Here is a tiny trained network, its code and every weight. The questions are about switching its units off for an input and a class, where a switched-off unit gives its printed mean instead of its output.

import numpy as np


def w(rows, s, z=0):
    codes = np.array(rows[::2]) - 128.0
    scale = np.full(codes.shape[1], s)
    scale[-1] = z or s
    return codes * scale


def norm(h):
    return h / np.sqrt((h * h).mean(-1, keepdims=True) + 1e-5)


def f(y):
    return y / 2 * (1 + np.tanh(0.7978845608 * (y + 0.044715 * y**3)))


def log_softmax(a):
    a = a - a.max(-1, keepdims=True)
    return a - np.log(np.exp(a).sum(-1, keepdims=True))


def net(x, mask):
    res = np.array(x, float).reshape(1, 3) / 4 @ E
    u = 0
    for l in range(2):
        y = f(norm(res) @ A[l][:, :-1].T + A[l][:, -1])
        res = res + np.where(mask[u : u + 13], y, B[l][:, -1]) @ B[l][:, :-1]
        u += 13
    return log_softmax(norm(res)[-1] @ U[:, :-1].T + U[:, -1])


A, B = {}, {}
E = w([
[123,10,79],'x0',
[255,120,7],'x1',
[125,130,133],'x2',
],0.0063)
A[0] = w([
[183,154,132,54],'0.n0',
[72,83,149,140],'0.n1',
[118,81,91,250],'0.n2',
[230,88,173,86],'0.n3',
[148,191,172,187],'0.n4',
[242,189,158,178],'0.n5',
[113,133,118,37],'0.n6',
[126,128,1,154],'0.n7',
[137,126,163,158],'0.n8',
[149,109,171,135],'0.n9',
[123,105,150,96],'0.n10',
[148,168,89,43],'0.n11',
[54,117,175,217],'0.n12',
],0.009,0.002)
B[0] = w([
[126,16,237,133],'0.n0',
[60,152,117,202],'0.n1',
[73,209,97,214],'0.n2',
[92,158,186,143],'0.n3',
[180,99,81,191],'0.n4',
[174,169,182,218],'0.n5',
[205,106,72,108],'0.n6',
[24,178,102,232],'0.n7',
[162,151,64,142],'0.n8',
[67,139,37,135],'0.n9',
[142,149,116,132],'0.n10',
[213,176,21,132],'0.n11',
[129,149,4,254],'0.n12',
],0.004,0.0037)
A[1] = w([
[136,2,134,253],'1.n0',
[137,168,181,160],'1.n1',
[108,146,144,135],'1.n2',
[160,90,122,143],'1.n3',
[87,106,166,160],'1.n4',
[79,147,90,132],'1.n5',
[108,96,109,104],'1.n6',
[180,136,94,168],'1.n7',
[125,124,169,108],'1.n8',
[106,103,166,160],'1.n9',
[179,151,128,147],'1.n10',
[128,116,145,102],'1.n11',
[128,140,168,118],'1.n12',
],0.021,0.0047)
B[1] = w([
[226,216,161,226],'1.n0',
[230,81,70,199],'1.n1',
[137,89,109,161],'1.n2',
[92,201,116,137],'1.n3',
[158,168,77,201],'1.n4',
[106,58,99,255],'1.n5',
[254,136,141,176],'1.n6',
[24,135,113,207],'1.n7',
[80,187,92,128],'1.n8',
[142,211,95,158],'1.n9',
[83,88,131,191],'1.n10',
[56,179,125,114],'1.n11',
[144,136,125,142],'1.n12',
],0.0059,0.0073)
U = w([
[202,219,145,235],'0',
[71,111,20,138],'1',
[56,192,59,201],'2',
[69,26,106,51],'3',
[103,60,223,14],'4',
[127,126,254,1],'5',
],0.011,0.006)

Each question gives the input, the list of numbers given to net, and the class t.
The units are the neurons (one row each of A and B). Each row of codes is followed by its name. A weight is (code - 128) times the scale printed after its matrix; where a second scale follows, it is the last column's (A, B and U).
mask holds one flag per neuron, layer by layer. A switched-off neuron (its flag False) gives its mean, the last column of its row in B, instead of its output. The means were averaged over made-up inputs and are rounded, as every weight is.
A unit's drop is (log p(t) with every unit on - log p(t) with that unit switched off) / (log p(t) with every unit on - log p(t) with every unit switched off).
The circuit of an input: a set's keep is (log p(t) with only the set's units on - log p(t) with every unit switched off) / (log p(t) with every unit on - log p(t) with every unit switched off). Starting from the 12 units with the biggest drops (on a tie, the unit counted first), units are removed one at a time, each time the one whose removal leaves the highest keep (on an exact tie, the one counted first), for as long as the keep stays at least 0.8.
units of the circuit, in order: the units of the circuit, biggest drop first
most important unit: the unit with the biggest drop
top k neurons: the k neurons with the biggest drops, biggest first
k most important neurons of layer l: the k neurons of layer l with the biggest drops, biggest first
drop of u: that unit's drop, to one decimal
input [-3,2,5], class 1: units of the circuit, in order => 1.n0
input [0,-6,-8], class 1: top 3 neurons => 0.n12, 1.n0, 1.n5
input [7,2,-6], class 0: top 2 neurons => 1.n0, 0.n12
input [-3,2,2], class 3: top 2 neurons => 1.n0, 1.n10
input [-1,3,-3], class 3: top 2 neurons => 1.n0, 1.n10
input [-4,-4,-7], class 1: top 2 neurons => 1.n0, 0.n12
input [-3,-5,5], class 1: units of the circuit, in order => 1.n0, 1.n1, 1.n2
input [0,0,1], class 3: 3 most important neurons of layer 1 => 1.n0, 1.n4, 1.n9
input [-4,8,5], class 2: units of the circuit, in order => 1.n7, 1.n6, 1.n1
input [-3,-6,8], class 1: units of the circuit, in order => 1.n0, 0.n12, 1.n1, 1.n2
input [0,-3,-1], class 3: top 3 neurons => 0.n12, 1.n5, 1.n0
input [8,4,-2], class 0: top 2 neurons => 1.n0, 0.n12
input [3,2,0], class 3: top 2 neurons => 0.n7, 0.n2
input [-4,1,5], class 1: top 3 neurons => 1.n0, 1.n10, 1.n1
input [6,-8,-3], class 2: most important unit => 0.n1
input [7,5,0], class 0: 2 most important neurons of layer 1 => 1.n0, 1.n6
input [-3,-1,1], class 3: 4 most important neurons of layer 1 => 1.n0, 1.n10, 1.n4, 1.n9
input [-5,-3,8], class 1: 2 most important neurons of layer 0 => 0.n12, 0.n4
input [8,-6,8], class 0: top 2 neurons => 1.n0, 0.n7
input [-2,-6,-6], class 1: most important neuron of layer 1 => 1.n0
input [-2,-2,7], class 1: drop of 1.n4 => -0.1
input [6,1,3], class 0: drop of 1.n0 => 0.7
input [8,2,-4], class 0: drop of 0.n6 => 0.0
